Below is a small trained network, with its code and all its weights. Each question gives an input and a target symbol and asks what happens when units are switched off, that is, made to give their printed mean instead of their output.

import numpy as np


def w(rows, s, z=0):
    codes = np.array(rows[::2]) - 128.0
    scale = np.full(codes.shape[1], s)
    scale[-1] = z or s
    return codes * scale


def norm(h):
    return h / np.sqrt((h * h).mean(-1, keepdims=True) + 1e-5)


def f(y):
    return y / 2 * (1 + np.tanh(0.7978845608 * (y + 0.044715 * y**3)))


def softmax(a):
    e = np.exp(a - a.max(-1, keepdims=True))
    return e / e.sum(-1, keepdims=True)


def log_softmax(a):
    a = a - a.max(-1, keepdims=True)
    return a - np.log(np.exp(a).sum(-1, keepdims=True))


def net(x, mask):
    ids = ['Πβεημφψ'.index(c) for c in x.split()]
    T = len(ids)
    res = E[ids] + P[:T]
    u = 0
    for l in range(2):
        r = norm(res)
        for j in range(2):
            rows = slice(2 * j, 2 * j + 2)
            q, k, v = (r @ M[l][rows].T for M in (Q, K, V))
            z = softmax(np.where(np.tri(T) > 0, q @ k.T / 2**0.5, -1e9)) @ v
            o = O[l][rows]
            res = res + np.where(mask[u + j], z, o[:, -1]) @ o[:, :-1]
        u += 2
        y = f(norm(res) @ A[l][:, :-1].T + A[l][:, -1])
        res = res + np.where(mask[u : u + 8], y, B[l][:, -1]) @ B[l][:, :-1]
        u += 8
    return log_softmax(norm(res)[-1] @ U[:, :-1].T + U[:, -1])


Q, K, V, O, A, B = {}, {}, {}, {}, {}, {}
E = w([
[102,113,111],'Π',
[102,124,108],'β',
[93,107,121],'ε',
[134,71,142],'η',
[133,189,97],'μ',
[119,9,160],'φ',
[131,88,254],'ψ',
],0.0087)
P = w([
[137,157,154],'0',
[98,68,46],'1',
[188,150,92],'2',
[64,182,84],'3',
[154,137,66],'4',
[63,157,81],'5',
[18,72,200],'6',
[117,176,90],'7',
[193,190,117],'8',
[100,153,134],'9',
[72,29,174],'10',
[100,232,33],'11',
[254,98,194],'12',
],0.0078)
Q[0] = w([
[211,121,139],'L0H0',
[170,239,120],'L0H0',
[55,222,253],'L0H1',
[148,74,126],'L0H1',
],0.005)
K[0] = w([
[120,85,150],'L0H0',
[2,90,220],'L0H0',
[138,106,58],'L0H1',
[100,187,214],'L0H1',
],0.0078)
V[0] = w([
[97,64,119],'L0H0',
[139,144,65],'L0H0',
[247,129,117],'L0H1',
[151,95,214],'L0H1',
],0.012)
O[0] = w([
[176,77,157,236],'L0H0',
[136,147,182,143],'L0H0',
[254,132,156,3],'L0H1',
[149,205,152,151],'L0H1',
],0.0073,0.0048)
A[0] = w([
[122,174,138,5],'L0N0',
[158,2,108,108],'L0N1',
[158,147,130,35],'L0N2',
[225,90,134,183],'L0N3',
[126,80,57,213],'L0N4',
[134,29,190,152],'L0N5',
[82,62,122,109],'L0N6',
[142,204,170,120],'L0N7',
],0.0095,0.0024)
B[0] = w([
[158,186,42,106],'L0N0',
[125,184,170,234],'L0N1',
[162,221,176,108],'L0N2',
[180,52,190,167],'L0N3',
[169,109,252,201],'L0N4',
[146,137,41,253],'L0N5',
[124,216,121,226],'L0N6',
[76,132,120,113],'L0N7',
],0.0041,0.0062)
Q[1] = w([
[108,159,139],'L1H0',
[96,200,202],'L1H0',
[12,185,2],'L1H1',
[244,233,85],'L1H1',
],0.0049)
K[1] = w([
[199,23,25],'L1H0',
[190,68,147],'L1H0',
[173,118,118],'L1H1',
[3,91,186],'L1H1',
],0.0054)
V[1] = w([
[106,255,114],'L1H0',
[118,115,158],'L1H0',
[167,145,224],'L1H1',
[36,87,112],'L1H1',
],0.0089)
O[1] = w([
[208,198,159,1],'L1H0',
[193,158,141,173],'L1H0',
[254,150,79,150],'L1H1',
[57,78,205,219],'L1H1',
],0.0068,0.0039)
A[1] = w([
[128,173,92,101],'L1N0',
[128,187,2,158],'L1N1',
[7,116,195,254],'L1N2',
[215,114,60,156],'L1N3',
[124,88,128,138],'L1N4',
[102,10,130,157],'L1N5',
[137,234,208,121],'L1N6',
[199,93,119,196],'L1N7',
],0.008,0.0027)
B[1] = w([
[115,185,116,120],'L1N0',
[159,154,111,157],'L1N1',
[181,76,151,254],'L1N2',
[104,186,207,157],'L1N3',
[114,95,21,149],'L1N4',
[134,147,50,221],'L1N5',
[122,158,3,116],'L1N6',
[70,104,120,154],'L1N7',
],0.0059,0.0079)
U = w([
[64,76,203,155],'Π',
[106,96,190,4],'β',
[42,68,196,98],'ε',
[198,128,161,109],'η',
[135,121,2,136],'μ',
[221,20,150,212],'φ',
[200,140,145,108],'ψ',
],0.0061,0.0029)

Each question gives the input, a string of symbols that net reads in full, and the target symbol t.
The units are the heads (2 rows each of Q, K, V and O) and the neurons (one row each of A and B). Each row of codes is followed by its name. A weight is (code - 128) times the scale printed after its matrix; where a second scale follows, it is the last column's (O, A, B and U).
mask holds one flag per unit, layer by layer, with each layer's heads first. A switched-off unit (its flag False) gives its mean, the last column of its rows in O or B, instead of its output. The means were averaged over made-up inputs and are rounded, as every weight is.
A unit's drop is (log p(t) with every unit on - log p(t) with that unit switched off) / (log p(t) with every unit on - log p(t) with every unit switched off).
most important unit: the unit with the biggest drop
k most important neurons of layer l: the k neurons of layer l with the biggest drops, biggest first
which heads matter: for each layer, one digit per head in row order, 1 if its drop is at least 0.15 and else 0, layers parted by /
drop of u: that unit's drop, to one decimal
input φ Π φ ε φ φ Π ψ, target μ: which heads matter	11 / 01
input φ φ φ ε φ η, target μ: which heads matter	01 / 11
input Π ε η φ η Π Π Π ε μ η μ, target ε: which heads matter	01 / 01
input φ η Π φ ψ Π ε φ Π Π, target μ: which heads matter	11 / 11
input φ φ φ φ η ε, target μ: which heads matter	01 / 11
input φ μ μ φ Π φ, target μ: 2 most important neurons of layer 0	[L0N4; L0N5]
input μ Π η ψ φ φ φ ε, target φ: most important unit	L0H0
input φ η Π ψ, target μ: 4 most important neurons of layer 0	[L0N4; L0N5; L0N6; L0N3]
input φ ε ε Π Π φ φ Π φ ε, target μ: 3 most important neurons of layer 0	[L0N4; L0N1; L0N5]
input φ ε μ, target φ: which heads matter	01 / 00
input φ Π Π Π φ η φ η, target μ: which heads matter	11 / 11
input φ ε φ ε μ, target φ: which heads matter	00 / 01
input φ ε Π η Π η φ η ε Π, target μ: 3 most important neurons of layer 0	[L0N1; L0N4; L0N3]
input φ η Π ψ φ ψ μ φ, target μ: most important unit	L1H1
input φ η Π Π φ φ μ β μ Π β, target μ: 4 most important neurons of layer 0	[L0N5; L0N1; L0N2; L0N4]
input μ Π φ φ φ Π η Π, target φ: drop of L1N3	0.1
input φ φ φ ε Π φ η η η φ β, target μ: drop of L0H1	0.5
